Here is a tiny trained network, its code and every weight. The questions are about switching its units off for an input and a target symbol, where a switched-off unit gives its printed mean instead of its output.

import numpy as np


def w(rows, s, z=0):
    codes = np.array(rows[::2]) - 128.0
    scale = np.full(codes.shape[1], s)
    scale[-1] = z or s
    return codes * scale


def norm(h):
    return h / np.sqrt((h * h).mean(-1, keepdims=True) + 1e-5)


def softmax(a):
    e = np.exp(a - a.max(-1, keepdims=True))
    return e / e.sum(-1, keepdims=True)


def log_softmax(a):
    a = a - a.max(-1, keepdims=True)
    return a - np.log(np.exp(a).sum(-1, keepdims=True))


def net(x, mask):
    ids = ['δεηθλμτω'.index(c) for c in x.split()]
    T = len(ids)
    res = E[ids] + P[:T]
    u = 0
    for l in range(3):
        r = norm(res)
        for j in range(2):
            rows = slice(2 * j, 2 * j + 2)
            q, k, v = (r @ M[l][rows].T for M in (Q, K, V))
            z = softmax(np.where(np.tri(T) > 0, q @ k.T / 2**0.5, -1e9)) @ v
            o = O[l][rows]
            res = res + np.where(mask[u + j], z, o[:, -1]) @ o[:, :-1]
        u += 2
    return log_softmax(norm(res)[-1] @ U[:, :-1].T + U[:, -1])


Q, K, V, O = {}, {}, {}, {}
E = w([
[148,131,149,178,157],'δ',
[125,88,102,51,164],'ε',
[174,121,150,165,251],'η',
[178,168,51,95,78],'θ',
[109,159,97,134,206],'λ',
[85,127,137,111,90],'μ',
[209,38,104,100,111],'τ',
[89,74,148,148,172],'ω',
],0.018)
P = w([
[202,229,229,125,174],'0',
[180,255,152,164,168],'1',
[200,245,136,160,142],'2',
[198,217,116,156,122],'3',
[201,211,103,162,134],'4',
[197,196,90,161,128],'5',
[186,188,52,159,129],'6',
[200,187,65,160,100],'7',
],0.0035)
Q[0] = w([
[32,220,155,119,200],'0.h1',
[228,70,72,79,2],'0.h1',
[100,180,242,113,92],'0.h2',
[196,101,200,166,49],'0.h2',
],0.0056)
K[0] = w([
[208,90,188,100,213],'0.h1',
[115,156,146,124,63],'0.h1',
[189,56,113,152,254],'0.h2',
[148,80,106,108,97],'0.h2',
],0.0087)
V[0] = w([
[50,215,111,75,208],'0.h1',
[158,79,154,111,176],'0.h1',
[254,83,156,179,227],'0.h2',
[106,86,42,74,135],'0.h2',
],0.0059)
O[0] = w([
[82,84,129,172,182,221],'0.h1',
[182,71,191,98,47,250],'0.h1',
[122,105,1,104,149,248],'0.h2',
[151,183,120,126,208,190],'0.h2',
],0.008,0.0025)
Q[1] = w([
[68,3,80,78,189],'1.h1',
[254,103,200,105,200],'1.h1',
[203,66,139,196,243],'1.h2',
[249,132,190,177,170],'1.h2',
],0.006)
K[1] = w([
[108,80,99,88,133],'1.h1',
[86,142,92,144,73],'1.h1',
[2,158,153,12,48],'1.h2',
[128,149,157,168,51],'1.h2',
],0.0079)
V[1] = w([
[93,34,203,72,97],'1.h1',
[129,146,164,59,191],'1.h1',
[254,103,240,94,189],'1.h2',
[114,205,232,158,143],'1.h2',
],0.0066)
O[1] = w([
[132,62,15,64,129,151],'1.h1',
[165,187,80,67,115,179],'1.h1',
[169,152,98,245,125,168],'1.h2',
[118,143,2,110,104,2],'1.h2',
],0.0076,0.0052)
Q[2] = w([
[73,65,212,181,92],'2.h1',
[185,145,227,164,166],'2.h1',
[106,1,183,237,126],'2.h2',
[161,170,55,124,96],'2.h2',
],0.0068)
K[2] = w([
[168,135,2,128,85],'2.h1',
[218,64,18,47,247],'2.h1',
[182,146,116,131,196],'2.h2',
[119,173,157,124,200],'2.h2',
],0.0061)
V[2] = w([
[189,137,119,110,254],'2.h1',
[75,172,112,229,83],'2.h1',
[131,94,35,71,116],'2.h2',
[193,238,20,116,24],'2.h2',
],0.0065)
O[2] = w([
[62,140,207,23,99,254],'2.h1',
[125,160,206,85,232,24],'2.h1',
[2,108,199,142,192,163],'2.h2',
[156,54,65,71,143,74],'2.h2',
],0.0071,0.0064)
U = w([
[131,149,207,243,82,19],'δ',
[59,113,97,27,146,119],'ε',
[155,139,173,196,214,96],'η',
[147,209,108,125,118,132],'θ',
[42,221,141,142,199,4],'λ',
[90,97,3,184,184,222],'μ',
[190,57,126,158,80,178],'τ',
[11,50,147,213,122,176],'ω',
],0.011,0.0016)

Each question gives the input, a string of symbols that net reads in full, and the target symbol t.
The units are the heads (2 rows each of Q, K, V and O). Each row of codes is followed by its name. A weight is (code - 128) times the scale printed after its matrix; where a second scale follows, it is the last column's (O and U).
mask holds one flag per head, layer by layer. A switched-off head (its flag False) gives its mean, the last column of its rows in O, instead of its output. The means were averaged over made-up inputs and are rounded, as every weight is.
A unit's drop is (log p(t) with every unit on - log p(t) with that unit switched off) / (log p(t) with every unit on - log p(t) with every unit switched off).
The circuit of an input: a set's keep is (log p(t) with only the set's units on - log p(t) with every unit switched off) / (log p(t) with every unit on - log p(t) with every unit switched off). Starting from all 6 units, units are removed one at a time, each time the one whose removal leaves the highest keep (on an exact tie, the one counted first), for as long as the keep stays at least 0.8.
units of the circuit, in order: the units of the circuit, biggest drop first
most important unit: the unit with the biggest drop
heads that matter: for each layer, one digit per head in row order, 1 if its drop is at least 0.15 and else 0, layers parted by /
input ε ω μ τ τ θ δ, target ε: heads that matter => 00 / 01 / 00
input μ ω ω ω θ, target μ: most important unit => 1.h2
input μ η δ ω ω, target μ: heads that matter => 01 / 01 / 10
input ω δ ε ε μ λ τ δ, target ω: heads that matter => 00 / 11 / 10
input ω ε μ ε ω ε, target ω: units of the circuit, in order => 0.h2, 1.h1, 2.h2, 0.h1
input μ μ η δ, target μ: units of the circuit, in order => 1.h2, 0.h2
input θ δ η ε ω μ, target θ: heads that matter => 00 / 10 / 11
input θ τ μ, target θ: units of the circuit, in order => 1.h1, 0.h1, 2.h2
input ε δ τ ω μ λ, target ε: heads that matter => 00 / 01 / 01
input δ ε δ ε μ, target δ: heads that matter => 01 / 11 / 11
input ε λ λ μ, target ε: units of the circuit, in order => 1.h2, 2.h2
input μ ε ω λ, target μ: units of the circuit, in order => 1.h2, 0.h2, 2.h2
input μ ω η, target μ: heads that matter => 01 / 11 / 00
input μ ω ω ε μ, target μ: most important unit => 0.h2
input τ δ δ μ, target τ: heads that matter => 11 / 10 / 11
input λ ε ω μ, target λ: heads that matter => 10 / 10 / 11
input μ η ε ε, target μ: heads that matter => 01 / 01 / 10
input δ ω ω μ ε η ω μ, target μ: units of the circuit, in order => 2.h1, 0.h2
input ε ε ω τ ε θ ω μ, target ε: units of the circuit, in order => 1.h1, 0.h2, 2.h2
input ε ε λ μ θ ω, target ε: units of the circuit, in order => 1.h2
input ω μ η τ, target ω: heads that matter => 11 / 11 / 01
